Here is a tiny trained network, its code and every weight. The questions are about switching its units off for an input and a target symbol, where a switched-off unit gives its printed mean instead of its output.

import numpy as np


def w(rows, s, z=0):
    codes = np.array(rows[::2]) - 128.0
    scale = np.full(codes.shape[1], s)
    scale[-1] = z or s
    return codes * scale


def norm(h):
    return h / np.sqrt((h * h).mean(-1, keepdims=True) + 1e-5)


def f(y):
    return y / 2 * (1 + np.tanh(0.7978845608 * (y + 0.044715 * y**3)))


def softmax(a):
    e = np.exp(a - a.max(-1, keepdims=True))
    return e / e.sum(-1, keepdims=True)


def log_softmax(a):
    a = a - a.max(-1, keepdims=True)
    return a - np.log(np.exp(a).sum(-1, keepdims=True))


def net(x, mask):
    ids = ['αγδζηθλμσψ'.index(c) for c in x.split()]
    T = len(ids)
    res = E[ids] + P[:T]
    u = 0
    for l in range(3):
        q, k, v = (norm(res) @ M[l].T for M in (Q, K, V))
        z = softmax(np.where(np.tri(T) > 0, q @ k.T / 2**0.5, -1e9)) @ v
        res = res + np.where(mask[u], z, O[l][:, -1]) @ O[l][:, :-1]
        u += 1
        y = f(norm(res) @ A[l][:, :-1].T + A[l][:, -1])
        res = res + np.where(mask[u : u + 4], y, B[l][:, -1]) @ B[l][:, :-1]
        u += 4
    return log_softmax(norm(res)[-1] @ U[:, :-1].T + U[:, -1])


Q, K, V, O, A, B = {}, {}, {}, {}, {}, {}
E = w([
[130,169,83,99,119],'α',
[74,87,163,113,127],'γ',
[124,59,102,210,96],'δ',
[65,44,156,121,154],'ζ',
[170,71,137,228,187],'η',
[99,199,254,85,95],'θ',
[56,92,73,107,170],'λ',
[108,85,171,179,97],'μ',
[105,74,122,79,171],'σ',
[126,27,179,150,142],'ψ',
],0.015)
P = w([
[120,154,181,136,175],'0',
[175,91,205,82,152],'1',
[99,185,82,202,186],'2',
[178,112,149,56,93],'3',
[87,123,112,214,174],'4',
[169,143,102,30,50],'5',
[88,85,119,252,118],'6',
],0.011)
Q[0] = w([
[254,225,166,70,169],'L0H1',
[221,186,86,134,91],'L0H1',
],0.0053)
K[0] = w([
[196,249,164,90,229],'L0H1',
[94,99,134,254,218],'L0H1',
],0.0049)
V[0] = w([
[101,107,166,23,87],'L0H1',
[150,148,135,1,67],'L0H1',
],0.0056)
O[0] = w([
[85,78,6,106,54,254],'L0H1',
[156,188,176,137,147,35],'L0H1',
],0.012,0.0018)
A[0] = w([
[84,135,37,156,196,47],'L0N1',
[161,124,128,114,90,18],'L0N2',
[255,154,144,66,139,254],'L0N3',
[126,189,107,160,238,198],'L0N4',
],0.0097,0.0012)
B[0] = w([
[138,118,153,194,104,255],'L0N1',
[165,106,251,145,81,120],'L0N2',
[173,179,175,167,206,144],'L0N3',
[94,110,180,142,108,168],'L0N4',
],0.012,0.0055)
Q[1] = w([
[113,120,161,168,105],'L1H1',
[74,117,163,247,69],'L1H1',
],0.012)
K[1] = w([
[147,157,149,208,47],'L1H1',
[255,137,124,148,47],'L1H1',
],0.009)
V[1] = w([
[63,199,142,2,113],'L1H1',
[176,232,30,195,247],'L1H1',
],0.005)
O[1] = w([
[189,52,108,111,97,40],'L1H1',
[1,49,105,70,144,1],'L1H1',
],0.0088,0.0046)
A[1] = w([
[86,42,30,120,193,4],'L1N1',
[118,100,192,104,68,206],'L1N2',
[55,110,71,231,93,104],'L1N3',
[144,2,67,76,126,225],'L1N4',
],0.0082,0.0018)
B[1] = w([
[158,122,155,223,22,175],'L1N1',
[97,1,124,246,60,153],'L1N2',
[191,175,188,27,95,254],'L1N3',
[67,194,107,205,225,197],'L1N4',
],0.0081,0.0073)
Q[2] = w([
[152,13,46,61,200],'L2H1',
[87,88,102,2,215],'L2H1',
],0.0069)
K[2] = w([
[69,182,237,225,96],'L2H1',
[150,140,254,167,238],'L2H1',
],0.008)
V[2] = w([
[195,90,187,118,205],'L2H1',
[173,255,117,86,157],'L2H1',
],0.0079)
O[2] = w([
[171,67,77,178,141,130],'L2H1',
[65,189,141,249,135,1],'L2H1',
],0.015,0.0034)
A[2] = w([
[132,157,83,191,175,136],'L2N1',
[122,78,74,76,196,3],'L2N2',
[165,115,172,152,218,111],'L2N3',
[152,128,144,8,160,252],'L2N4',
],0.011,0.003)
B[2] = w([
[134,188,1,95,71,203],'L2N1',
[35,219,99,64,65,150],'L2N2',
[77,194,148,11,149,219],'L2N3',
[56,202,57,163,99,254],'L2N4',
],0.0076,0.0044)
U = w([
[39,89,116,163,148,203],'α',
[111,186,94,33,110,102],'γ',
[159,179,161,84,176,145],'δ',
[80,116,105,78,47,92],'ζ',
[77,68,169,147,166,252],'η',
[152,101,152,149,78,134],'θ',
[62,191,255,130,88,59],'λ',
[227,208,130,154,134,31],'μ',
[99,155,55,221,111,188],'σ',
[178,114,88,115,104,114],'ψ',
],0.0096,0.0033)

Each question gives the input, a string of symbols that net reads in full, and the target symbol t.
The units are the heads (2 rows each of Q, K, V and O) and the neurons (one row each of A and B). Each row of codes is followed by its name. A weight is (code - 128) times the scale printed after its matrix; where a second scale follows, it is the last column's (O, A, B and U).
mask holds one flag per unit, layer by layer, with each layer's heads first. A switched-off unit (its flag False) gives its mean, the last column of its rows in O or B, instead of its output. The means were averaged over made-up inputs and are rounded, as every weight is.
A unit's drop is (log p(t) with every unit on - log p(t) with that unit switched off) / (log p(t) with every unit on - log p(t) with every unit switched off).
The circuit of an input: a set's keep is (log p(t) with only the set's units on - log p(t) with every unit switched off) / (log p(t) with every unit on - log p(t) with every unit switched off). Starting from the 12 units with the biggest drops (on a tie, the unit counted first), units are removed one at a time, each time the one whose removal leaves the highest keep (on an exact tie, the one counted first), for as long as the keep stays at least 0.8.
units of the circuit, in order: the units of the circuit, biggest drop first
unit that matters most: the unit with the biggest drop
k most important neurons: the k neurons with the biggest drops, biggest first
top k neurons in layer l: the k neurons of layer l with the biggest drops, biggest first
input θ σ ψ γ ψ γ α, target γ: units of the circuit, in order : [L1N2 L2H1]
input γ ζ λ γ λ, target γ: units of the circuit, in order : [L2H1 L0N1 L1N3]
input λ η σ, target η: unit that matters most : L0N1
input δ θ θ, target σ: top 2 neurons in layer 1 : [L1N1 L1N3]
input η δ μ α, target δ: 2 most important neurons : [L0N3 L2N3]
input α η ψ λ ζ, target λ: 2 most important neurons : [L1N1 L1N3]
input η ψ λ ζ, target α: units of the circuit, in order : [L1N4 L1N3]
input λ δ λ, target δ: top 3 neurons in layer 2 : [L2N3 L2N4 L2N2]
input σ λ λ α θ ζ σ, target ζ: units of the circuit, in order : [L0N3 L2H1]
input γ δ η λ α, target λ: units of the circuit, in order : [L0N4 L0H1]
input λ μ λ λ γ γ λ, target γ: 2 most important neurons : [L1N2 L1N3]
input μ λ ψ λ η ζ, target α: top 2 neurons in layer 2 : [L2N1 L2N3]
input α λ λ, target λ: 2 most important neurons : [L1N3 L1N4]
input μ δ α η η, target η: 3 most important neurons : [L0N4 L1N4 L1N3]
input σ μ λ ψ, target η: top 2 neurons in layer 1 : [L1N2 L1N3]
input ψ σ α λ ζ, target λ: 3 most important neurons : [L0N4 L1N3 L1N1]
input σ σ λ μ μ α, target μ: 2 most important neurons : [L0N3 L0N1]
input λ ζ λ σ λ λ γ, target λ: units of the circuit, in order : [L2H1 L1N3]
input ψ η θ ψ λ γ σ, target γ: unit that matters most : L2H1
input ζ γ γ, target γ: 4 most important neurons : [L1N2 L0N1 L2N4 L1N3]
input μ μ γ, target μ: unit that matters most : L1H1
input ψ ζ λ, target ζ: 4 most important neurons : [L0N1 L1N3 L1N2 L0N4]
input λ λ λ η, target δ: top 3 neurons in layer 0 : [L0N3 L0N4 L0N1]
input γ γ γ, target γ: 3 most important neurons : [L1N2 L0N1 L1N3]
input λ ζ δ, target ζ: units of the circuit, in order : [L2H1 L1H1 L1N4]
input μ θ μ ζ λ η, target δ: 2 most important neurons : [L2N3 L0N3]
input σ δ λ ζ μ γ η, target γ: 2 most important neurons : [L1N2 L1N3]
input η η μ μ θ λ μ, target λ: units of the circuit, in order : [L2H1]
input η σ δ η σ, target η: top 2 neurons in layer 1 : [L1N3 L1N4]
input ζ ζ λ, target ζ: 2 most important neurons : [L0N1 L0N4]
